[[109 151 144 142 112 106 144 147]
 [109 151 145 142 111 106 144 147]
 [157  99  99  99 157 157  99  98]
 [157  99  99  99 157 157  98  99]
 [156  99 100  99 156 156 100 100]
 [109 151 144 143 113 106 145 147]
 [109 151 144 143 112 106 144 146]
 [109 150 145 143 111 105 145 146]
 [157  99  98  99 157 157 100  99]
 [109 151 145 143 112 106 145 147]
 [108 151 144 143 112 106 144 147]
 [156 100 100  99 157 157  99  99]]
=>
[[ 99  99 157 157  99 100 100 156]
 [147 144 106 112 143 144 151 108]
 [147 145 106 112 143 145 151 109]
 [ 99 100 157 157  99  98  99 157]
 [146 145 105 111 143 145 150 109]
 [146 144 106 112 143 144 151 109]
 [147 145 106 113 143 144 151 109]
 [100 100 156 156  99 100  99 156]
 [ 99  98 157 157  99  99  99 157]
 [ 98  99 157 157  99  99  99 157]
 [147 144 106 111 142 145 151 109]
 [147 144 106 112 142 144 151 109]]

[[111 118 116 143 134 128]
 [114 114 113 131 152 130]]
=>
[[130 152 131 113 114 114]
 [128 134 143 116 118 111]]

[[139 147 120]
 [127 138 125]
 [124 157 119]
 [132 144 126]
 [128 141 125]
 [109 149 115]
 [132 140 127]
 [133 140 127]
 [129 127 128]
 [135 156 124]]
=>
[[124 156 135]
 [128 127 129]
 [127 140 133]
 [127 140 132]
 [115 149 109]
 [125 141 128]
 [126 144 132]
 [119 157 124]
 [125 138 127]
 [120 147 139]]

[[104 104 155 120 146 103 110 115 141 126 126 145 106 117 104 104]
 [115 113 105 149 148 116 128 140 121 153 114 145 119 140 121 122]
 [108 110 111 137 145 107 114 131 128 148 114 141 104 125 108 111]]
=>
[[111 108 125 104 141 114 148 128 131 114 107 145 137 111 110 108]
 [122 121 140 119 145 114 153 121 140 128 116 148 149 105 113 115]
 [104 104 117 106 145 126 126 141 115 110 103 146 120 155 104 104]]

[[106 114 103 124 137 143 122]
 [131 140 147 149 153 143 119]]
=>
[[119 143 153 149 147 140 131]
 [122 143 137 124 103 114 106]]

[[128 142 132 126 122 127 128 128 127 143 123 113 141 130]
 [150 118 103 144 109 148 148 152 101 119 109 119 118 150]
 [144 109 131 145 151 145 145 145 142 108 150 158 109 140]
 [140 117 133 142 142 140 142 141 138 117 142 145 117 138]]
=>
[[138 117 145 142 117 138 141 142 140 142 142 133 117 140]
 [140 109 158 150 108 142 145 145 145 151 145 131 109 144]
 [150 118 119 109 119 101 152 148 148 109 144 103 118 150]
 [130 141 113 123 143 127 128 128 127 122 126 132 142 128]]
---
[[130 120]
 [138 130]
 [130 149]]
=>
[[130 138 130]
 [149 130 120]]

[[104 150]
 [147 117]
 [108 144]
 [132 129]
 [125 134]]
=>
[[125 132 108 147 104]
 [134 129 144 117 150]]

[[140 109 101]
 [112 149 108]
 [116 103 100]
 [108 127 108]]
=>
[[108 116 112 140]
 [127 103 149 109]
 [108 100 108 101]]

[[147 104 116 111]
 [120 124 109 104]
 [117 139 137 149]
 [104 137 120 102]
 [111 139 134 152]
 [116 137 136 152]
 [117 136 142 154]
 [111 133 104  99]
 [145 105 113 113]]
=>
[[145 111 117 116 111 104 117 120 147]
 [105 133 136 137 139 137 139 124 104]
 [113 104 142 136 134 120 137 109 116]
 [113  99 154 152 152 102 149 104 111]]

[[146 137 103 104 132 145]
 [130 145 125 117 129 123]
 [112 105 111 109 132 119]
 [120 103 138 110 147 136]
 [122 135 149 122 151 138]
 [136 109 142 128 112 103]]
=>
[[136 122 120 112 130 146]
 [109 135 103 105 145 137]
 [142 149 138 111 125 103]
 [128 122 110 109 117 104]
 [112 151 147 132 129 132]
 [103 138 136 119 123 145]]

[[138 118 127 111 119 149 138 146 143]
 [133 120 130 108 115 147 133 147 146]
 [109 137 136 132 122 107 107 117 126]
 [122 136 127 145 138 110 123 112 113]]
=>
[[122 109 133 138]
 [136 137 120 118]
 [127 136 130 127]
 [145 132 108 111]
 [138 122 115 119]
 [110 107 147 149]
 [123 107 133 138]
 [112 117 147 146]
 [113 126 146 143]]

[[127 127 128 128 128 128 128 128 128]
 [140 128 143 125 126 124 144 126 143]
 [127 127 128 128 128 128 128 128 128]
 [116 128 114 130 130 132 112 129 114]
 [138 114 123 115 115 114 133 149 123]]
=>
[[138 116 127 140 127]
 [114 128 127 128 127]
 [123 114 128 143 128]
 [115 130 128 125 128]
 [115 130 128 126 128]
 [114 132 128 124 128]
 [133 112 128 144 128]
 [149 129 128 126 128]
 [123 114 128 143 128]]
